Below are the code and all the weights of a small trained network. Each question names an input and a class and asks about switching units off, where a switched-off unit gives its printed mean instead of its output.

import numpy as np


def w(rows, s, z=0):
    codes = np.array(rows[::2]) - 128.0
    scale = np.full(codes.shape[1], s)
    scale[-1] = z or s
    return codes * scale


def f(y):
    return y / 2 * (1 + np.tanh(0.7978845608 * (y + 0.044715 * y**3)))


def log_softmax(a):
    a = a - a.max(-1, keepdims=True)
    return a - np.log(np.exp(a).sum(-1, keepdims=True))


def net(x, mask):
    res = np.array(x, float).reshape(1, 8) / 4 @ E
    y = f(res @ A[0][:, :-1].T + A[0][:, -1])
    res = res + np.where(mask, y, B[0][:, -1]) @ B[0][:, :-1]
    return log_softmax(res[-1] @ U[:, :-1].T + U[:, -1])


A, B = {}, {}
E = w([
[101,173,122,150,30,103,140],'x0',
[92,160,219,79,124,173,153],'x1',
[117,189,165,248,69,94,177],'x2',
[94,100,145,184,71,236,2],'x3',
[55,196,136,146,117,95,161],'x4',
[65,24,231,127,160,60,138],'x5',
[65,189,164,93,218,124,50],'x6',
[176,178,178,93,37,160,126],'x7',
],0.0085)
A[0] = w([
[102,60,190,174,168,98,127,253],'N0',
[59,84,106,77,254,117,140,165],'N1',
[176,128,168,17,121,47,109,166],'N2',
[108,166,124,126,88,224,98,223],'N3',
[198,176,36,105,195,184,68,167],'N4',
[96,91,109,96,204,78,142,26],'N5',
[136,101,157,56,226,136,119,224],'N6',
[121,22,38,72,90,148,137,105],'N7',
[109,153,210,154,39,187,48,234],'N8',
[171,183,41,164,170,204,168,142],'N9',
[125,204,119,101,111,118,198,86],'N10',
],0.0086,0.0038)
B[0] = w([
[132,88,172,204,89,95,214,198],'N0',
[163,66,196,165,85,139,79,214],'N1',
[90,146,159,185,130,92,170,178],'N2',
[93,93,114,148,108,144,86,219],'N3',
[225,47,86,141,178,110,110,220],'N4',
[97,107,182,93,118,254,97,167],'N5',
[170,48,203,143,109,131,78,211],'N6',
[92,122,67,120,58,167,147,192],'N7',
[88,90,161,160,50,87,83,253],'N8',
[138,137,104,97,192,105,41,186],'N9',
[92,211,140,85,158,71,94,167],'N10',
],0.0091,0.012)
U = w([
[175,118,89,188,134,46,234,220],'0',
[205,66,122,39,123,240,75,81],'1',
[151,229,112,44,129,86,114,99],'2',
[150,101,51,70,80,154,237,67],'3',
[29,174,104,118,52,144,46,122],'4',
[189,109,5,155,185,130,59,155],'5',
[116,177,108,113,178,243,160,2],'6',
[150,79,255,184,70,152,91,166],'7',
],0.0082,0.0052)

Each question gives the input, the list of numbers given to net, and the class t.
The units are the neurons (one row each of A and B). Each row of codes is followed by its name. A weight is (code - 128) times the scale printed after its matrix; where a second scale follows, it is the last column's (A, B and U).
mask holds one flag per neuron, in row order. A switched-off neuron (its flag False) gives its mean, the last column of its row in B, instead of its output. The means were averaged over made-up inputs and are rounded, as every weight is.
A unit's drop is (log p(t) with every unit on - log p(t) with that unit switched off) / (log p(t) with every unit on - log p(t) with every unit switched off).
The circuit of an input: a set's keep is (log p(t) with only the set's units on - log p(t) with every unit switched off) / (log p(t) with every unit on - log p(t) with every unit switched off). Starting from all 11 units, units are removed one at a time, each time the one whose removal leaves the highest keep (on an exact tie, the one counted first), for as long as the keep stays at least 0.8.
circuit, biggest first: the units of the circuit, biggest drop first
k most important neurons: the k neurons with the biggest drops, biggest first
drop when u is switched off: that unit's drop, to one decimal
input [-8,-8,-4,1,4,-3,-6,-7], class 1: circuit, biggest first => N5
input [-6,4,6,-5,-4,-5,8,5], class 2: circuit, biggest first => N10, N1
input [8,-3,-2,3,-5,3,-4,7], class 4: circuit, biggest first => N6, N1, N4
input [6,-7,-2,-4,6,-1,8,-4], class 7: 3 most important neurons => N1, N5, N7
input [6,-3,0,6,2,1,3,2], class 4: 2 most important neurons => N6, N1
input [5,2,5,-4,1,0,3,-6], class 0: circuit, biggest first => N8, N6
input [6,-6,-5,-6,2,5,0,4], class 0: circuit, biggest first => N8, N2
input [-8,8,-1,-5,-4,-1,-8,5], class 0: circuit, biggest first => N1, N5
input [-8,-3,5,-8,-5,-6,7,-4], class 1: 3 most important neurons => N5, N1, N6
input [0,0,6,0,-1,-5,-4,-6], class 5: 2 most important neurons => N9, N0
input [-4,-4,-5,-1,-1,-6,3,-5], class 1: 2 most important neurons => N5, N1
input [7,2,-3,-6,-3,0,-1,3], class 0: 3 most important neurons => N2, N9, N5
input [-2,2,2,5,-1,-4,-2,8], class 4: 3 most important neurons => N6, N1, N0
input [5,2,-5,-3,-8,-1,-8,-7], class 3: most important neuron => N7
input [-8,2,2,-5,6,5,-7,2], class 0: 3 most important neurons => N8, N3, N0
input [-5,8,-5,-1,-8,-4,4,4], class 7: 3 most important neurons => N2, N6, N1
input [-2,-8,-8,7,6,-2,2,6], class 5: 4 most important neurons => N4, N5, N1, N6
input [-4,6,-7,-5,3,-4,3,-2], class 7: 4 most important neurons => N1, N2, N6, N7
input [-8,-5,5,1,0,0,-2,2], class 0: drop when N5 is switched off => 0.1
input [2,-8,-8,5,0,-3,-4,3], class 5: most important neuron => N4
input [-2,4,8,3,-7,-7,2,5], class 4: drop when N9 is switched off => 0.2
input [-3,6,2,-2,8,-8,2,4], class 2: drop when N3 is switched off => -0.1
input [-3,-2,5,1,-8,-7,-7,3], class 5: drop when N8 is switched off => 0.0
